Below are the code and all the weights of a small trained network. Each question names an input and a target symbol and asks about switching units off, where a switched-off unit gives its printed mean instead of its output.

import numpy as np


def w(rows, s, z=0):
    codes = np.array(rows[::2]) - 128.0
    scale = np.full(codes.shape[1], s)
    scale[-1] = z or s
    return codes * scale


def norm(h):
    return h / np.sqrt((h * h).mean(-1, keepdims=True) + 1e-5)


def f(y):
    return y / 2 * (1 + np.tanh(0.7978845608 * (y + 0.044715 * y**3)))


def softmax(a):
    e = np.exp(a - a.max(-1, keepdims=True))
    return e / e.sum(-1, keepdims=True)


def log_softmax(a):
    a = a - a.max(-1, keepdims=True)
    return a - np.log(np.exp(a).sum(-1, keepdims=True))


def net(x, mask):
    ids = ['αγζλμξπστφψ'.index(c) for c in x.split()]
    T = len(ids)
    res = E[ids] + P[:T]
    r = norm(res)
    for j in range(2):
        rows = slice(3 * j, 3 * j + 3)
        q, k, v = (r @ M[0][rows].T for M in (Q, K, V))
        z = softmax(np.where(np.tri(T) > 0, q @ k.T / 3**0.5, -1e9)) @ v
        o = O[0][rows]
        res = res + np.where(mask[j], z, o[:, -1]) @ o[:, :-1]
    y = f(norm(res) @ A[0][:, :-1].T + A[0][:, -1])
    res = res + np.where(mask[2:14], y, B[0][:, -1]) @ B[0][:, :-1]
    return log_softmax(norm(res)[-1] @ U[:, :-1].T + U[:, -1])


Q, K, V, O, A, B = {}, {}, {}, {}, {}, {}
E = w([
[111,127,193,112,134,104,81],'α',
[56,166,149,173,159,104,93],'γ',
[143,167,121,166,214,176,111],'ζ',
[152,196,140,104,110,113,164],'λ',
[80,131,65,23,170,131,170],'μ',
[62,159,121,163,150,77,95],'ξ',
[63,138,155,132,147,84,96],'π',
[1,28,97,225,129,143,72],'σ',
[89,144,98,43,122,189,145],'τ',
[118,131,136,121,73,78,76],'φ',
[94,214,60,128,102,174,143],'ψ',
],0.0074)
P = w([
[129,65,131,168,108,127,254],'0',
[69,135,121,100,136,133,125],'1',
[81,140,124,83,128,137,124],'2',
[96,144,125,81,130,135,124],'3',
[112,161,118,73,136,128,122],'4',
[125,163,124,67,131,143,104],'5',
[143,150,128,57,129,132,113],'6',
[160,158,126,44,133,127,107],'7',
[182,162,129,50,130,134,100],'8',
[198,167,128,38,128,128,100],'9',
[221,158,136,28,129,132,80],'10',
[221,160,159,32,139,134,106],'11',
],0.0031)
Q[0] = w([
[141,114,248,218,158,70,76],'head 1',
[127,115,42,121,93,254,249],'head 1',
[99,235,112,33,113,161,141],'head 1',
[111,83,251,227,106,8,32],'head 2',
[116,217,157,115,98,66,78],'head 2',
[89,134,166,51,154,89,81],'head 2',
],0.0089)
K[0] = w([
[50,120,110,155,149,151,176],'head 1',
[153,161,136,80,132,142,28],'head 1',
[253,150,173,102,120,110,135],'head 1',
[17,71,123,168,107,103,166],'head 2',
[143,138,192,143,107,92,206],'head 2',
[150,80,141,68,138,115,202],'head 2',
],0.012)
V[0] = w([
[128,88,197,117,82,97,120],'head 1',
[141,140,84,126,23,107,105],'head 1',
[155,151,103,139,174,54,140],'head 1',
[143,143,148,134,232,192,192],'head 2',
[120,123,254,124,189,191,125],'head 2',
[115,176,63,208,168,161,124],'head 2',
],0.0083)
O[0] = w([
[82,234,142,67,116,90,65,55],'head 1',
[67,86,212,155,166,146,33,137],'head 1',
[131,174,165,128,181,225,165,237],'head 1',
[157,166,114,134,112,165,7,251],'head 2',
[130,60,29,124,121,129,57,15],'head 2',
[191,173,169,66,254,113,100,164],'head 2',
],0.0072,0.0021)
A[0] = w([
[118,104,121,164,87,89,76,75],'neuron 1',
[119,165,123,85,135,208,174,108],'neuron 2',
[62,157,98,120,148,97,149,152],'neuron 3',
[196,87,102,123,180,168,68,48],'neuron 4',
[106,155,118,75,98,98,93,63],'neuron 5',
[146,168,171,178,50,168,166,15],'neuron 6',
[79,112,145,70,154,156,129,54],'neuron 7',
[206,99,87,104,164,55,124,74],'neuron 8',
[168,152,156,128,93,107,170,191],'neuron 9',
[136,142,151,162,176,53,138,139],'neuron 10',
[186,120,81,96,126,142,213,27],'neuron 11',
[120,1,162,177,198,106,126,2],'neuron 12',
],0.0093,0.0037)
B[0] = w([
[130,96,152,152,227,96,134,137],'neuron 1',
[173,71,111,167,136,146,141,255],'neuron 2',
[172,136,142,128,104,157,119,182],'neuron 3',
[140,156,74,105,159,97,111,139],'neuron 4',
[114,168,150,120,129,159,151,150],'neuron 5',
[172,101,103,213,97,181,91,194],'neuron 6',
[151,113,121,211,116,145,110,161],'neuron 7',
[118,109,123,184,112,158,93,143],'neuron 8',
[140,134,112,160,152,141,168,180],'neuron 9',
[158,75,135,95,96,115,117,173],'neuron 10',
[2,177,133,108,201,134,112,141],'neuron 11',
[89,83,136,47,139,224,136,135],'neuron 12',
],0.0093,0.0052)
U = w([
[66,77,34,112,38,40,119,253],'α',
[144,242,89,38,26,160,199,118],'γ',
[109,51,153,212,196,1,69,93],'ζ',
[94,46,138,21,130,224,110,230],'λ',
[215,94,198,76,19,48,72,90],'μ',
[56,120,212,169,49,66,235,172],'ξ',
[188,163,16,85,203,134,17,40],'π',
[52,205,239,160,139,179,16,56],'σ',
[229,147,206,102,215,114,224,95],'τ',
[187,89,105,253,52,205,125,143],'φ',
[15,163,55,168,215,153,216,92],'ψ',
],0.0072,0.0029)

Each question gives the input, a string of symbols that net reads in full, and the target symbol t.
The units are the heads (3 rows each of Q, K, V and O) and the neurons (one row each of A and B). Each row of codes is followed by its name. A weight is (code - 128) times the scale printed after its matrix; where a second scale follows, it is the last column's (O, A, B and U).
mask holds one flag per unit, heads first, then neurons. A switched-off unit (its flag False) gives its mean, the last column of its rows in O or B, instead of its output. The means were averaged over made-up inputs and are rounded, as every weight is.
A unit's drop is (log p(t) with every unit on - log p(t) with that unit switched off) / (log p(t) with every unit on - log p(t) with every unit switched off).
The circuit of an input: a set's keep is (log p(t) with only the set's units on - log p(t) with every unit switched off) / (log p(t) with every unit on - log p(t) with every unit switched off). Starting from the 12 units with the biggest drops (on a tie, the unit counted first), units are removed one at a time, each time the one whose removal leaves the highest keep (on an exact tie, the one counted first), for as long as the keep stays at least 0.8.
units of the circuit, in order: the units of the circuit, biggest drop first
top k neurons: the k neurons with the biggest drops, biggest first
heads that matter: for each layer, one digit per head in row order, 1 if its drop is at least 0.15 and else 0, layers parted by /
input ζ ψ λ γ γ, target ψ: heads that matter => 10
input τ ζ λ τ τ σ μ ζ, target π: heads that matter => 01
input μ ξ μ ξ μ, target ψ: heads that matter => 10
input ξ λ ξ π τ, target φ: units of the circuit, in order => neuron 7
input ξ ξ φ, target τ: heads that matter => 01
input λ τ ξ, target σ: heads that matter => 00
input ψ ψ ξ ξ π, target λ: units of the circuit, in order => head 1; neuron 12
input γ ξ ξ λ μ τ ξ, target π: heads that matter => 01
input τ σ ξ λ ψ σ ξ σ τ φ, target ζ: units of the circuit, in order => head 1; neuron 1
input ψ μ μ ψ ξ λ ξ ξ, target λ: units of the circuit, in order => head 1; neuron 12
input ξ π ξ τ τ, target α: units of the circuit, in order => head 1; head 2; neuron 6
input π ψ α ξ γ ψ ξ λ γ φ ξ, target γ: heads that matter => 10
input ζ ζ ξ ζ σ γ ξ ξ ξ, target ψ: units of the circuit, in order => head 1; neuron 11
input α λ σ μ λ ξ τ μ λ φ φ, target α: heads that matter => 01
input φ ξ ζ ξ, target ξ: units of the circuit, in order => head 2
input ξ ξ ζ λ ξ λ ξ μ ξ μ, target φ: units of the circuit, in order => neuron 7; head 2
input ψ φ ζ μ ξ λ ζ π π φ ξ γ, target λ: heads that matter => 10
input λ ξ ξ λ λ α, target σ: heads that matter => 00
input τ μ π φ γ σ μ ξ λ σ φ, target ζ: heads that matter => 10
input ξ ψ π γ, target τ: units of the circuit, in order => head 2
input λ λ γ, target σ: top 2 neurons => neuron 2; neuron 6
